Below are the code and all the weights of a small trained network. Each question names an input and a class and asks about switching units off, where a switched-off unit gives its printed mean instead of its output.

import numpy as np


def w(rows, s, z=0):
    codes = np.array(rows[::2]) - 128.0
    scale = np.full(codes.shape[1], s)
    scale[-1] = z or s
    return codes * scale


def f(y):
    return y / 2 * (1 + np.tanh(0.7978845608 * (y + 0.044715 * y**3)))


def log_softmax(a):
    a = a - a.max(-1, keepdims=True)
    return a - np.log(np.exp(a).sum(-1, keepdims=True))


def net(x, mask):
    res = np.array(x, float).reshape(1, 3) / 4 @ E
    y = f(res @ A[0][:, :-1].T + A[0][:, -1])
    res = res + np.where(mask, y, B[0][:, -1]) @ B[0][:, :-1]
    return log_softmax(res[-1] @ U[:, :-1].T + U[:, -1])


A, B = {}, {}
E = w([
[50,225,214,147,142,214,25,208],'x0',
[234,155,220,2,122,92,151,176],'x1',
[224,97,214,174,137,203,69,41],'x2',
],0.0072)
A[0] = w([
[87,160,175,139,117,127,103,148,124],'n1',
[174,118,169,161,137,185,92,61,128],'n2',
[74,136,111,108,131,91,166,145,102],'n3',
[64,113,119,198,132,144,121,108,130],'n4',
[80,98,85,208,141,149,93,103,87],'n5',
[175,150,159,56,130,127,129,179,104],'n6',
[158,111,184,158,129,148,120,82,89],'n7',
[105,151,84,141,119,91,138,178,106],'n8',
[65,149,69,247,123,140,130,73,93],'n9',
[69,159,156,129,136,170,83,182,106],'n10',
[172,88,70,131,114,67,186,65,113],'n11',
[190,148,208,29,131,92,135,162,91],'n12',
[83,152,196,157,125,173,93,166,95],'n13',
[37,142,69,64,144,102,172,207,102],'n14',
[111,176,173,137,136,146,118,179,106],'n15',
[119,132,143,134,131,126,131,141,248],'n16',
[187,127,174,203,126,159,124,56,85],'n17',
[180,108,87,119,135,105,173,75,87],'n18',
],0.014,0.015)
B[0] = w([
[121,108,99,139,142,124,122,96,175],'n1',
[136,146,129,136,98,76,100,160,207],'n2',
[135,91,149,135,98,96,105,134,163],'n3',
[139,114,152,101,126,150,164,133,209],'n4',
[120,111,141,96,120,183,137,166,202],'n5',
[134,102,143,87,118,152,158,132,178],'n6',
[148,97,126,123,92,106,94,143,161],'n7',
[145,103,126,121,108,106,97,150,166],'n8',
[115,111,134,77,119,141,187,150,235],'n9',
[121,86,103,151,162,133,110,93,203],'n10',
[114,111,99,161,183,157,114,93,212],'n11',
[106,98,140,81,111,170,179,178,206],'n12',
[112,85,104,146,151,131,117,89,193],'n13',
[146,131,136,132,83,75,82,163,222],'n14',
[107,83,119,144,141,125,126,97,172],'n15',
[176,252,133,164,170,157,139,138,253],'n16',
[131,109,128,126,95,73,94,165,186],'n17',
[113,70,125,146,146,133,107,76,173],'n18',
],0.038,0.014)
U = w([
[132,105,137,60,115,175,187,176,109],'0',
[120,73,69,168,179,139,93,92,115],'1',
[171,121,127,131,65,58,58,185,111],'2',
[158,254,136,149,148,145,146,124,255],'3',
[79,154,132,104,95,101,137,68,84],'4',
[78,152,175,114,66,114,123,73,82],'5',
],0.0094,0.0077)

Each question gives the input, the list of numbers given to net, and the class t.
The units are the neurons (one row each of A and B). Each row of codes is followed by its name. A weight is (code - 128) times the scale printed after its matrix; where a second scale follows, it is the last column's (A, B and U).
mask holds one flag per neuron, in row order. A switched-off neuron (its flag False) gives its mean, the last column of its row in B, instead of its output. The means were averaged over made-up inputs and are rounded, as every weight is.
A unit's drop is (log p(t) with every unit on - log p(t) with that unit switched off) / (log p(t) with every unit on - log p(t) with every unit switched off).
The circuit of an input: a set's keep is (log p(t) with only the set's units on - log p(t) with every unit switched off) / (log p(t) with every unit on - log p(t) with every unit switched off). Starting from the 12 units with the biggest drops (on a tie, the unit counted first), units are removed one at a time, each time the one whose removal leaves the highest keep (on an exact tie, the one counted first), for as long as the keep stays at least 0.8.
units of the circuit, in order: the units of the circuit, biggest drop first
k most important neurons: the k neurons with the biggest drops, biggest first
drop when u is switched off: that unit's drop, to one decimal
input [3,-4,-5], class 2: 2 most important neurons	[n14, n12]
input [-6,-5,2], class 1: units of the circuit, in order	[n11]
input [-4,1,3], class 1: 2 most important neurons	[n18, n11]
input [2,-2,-3], class 3: 2 most important neurons	[n17, n2]
input [8,6,7], class 1: 3 most important neurons	[n13, n10, n15]
input [-7,-8,8], class 0: 3 most important neurons	[n9, n5, n14]
input [-6,-3,6], class 1: 2 most important neurons	[n11, n18]
input [-8,2,8], class 1: 3 most important neurons	[n11, n18, n14]
input [4,-5,6], class 2: 3 most important neurons	[n2, n17, n12]
input [7,-6,-4], class 1: 4 most important neurons	[n10, n13, n12, n1]
input [4,2,-4], class 1: 3 most important neurons	[n2, n10, n17]
input [-2,-3,3], class 3: 2 most important neurons	[n12, n14]
input [6,5,-7], class 2: drop when n11 is switched off	0.6
input [4,2,-7], class 2: units of the circuit, in order	[n14]
input [-6,5,-6], class 1: drop when n11 is switched off	2.3
input [-4,5,-8], class 2: drop when n14 is switched off	1.3
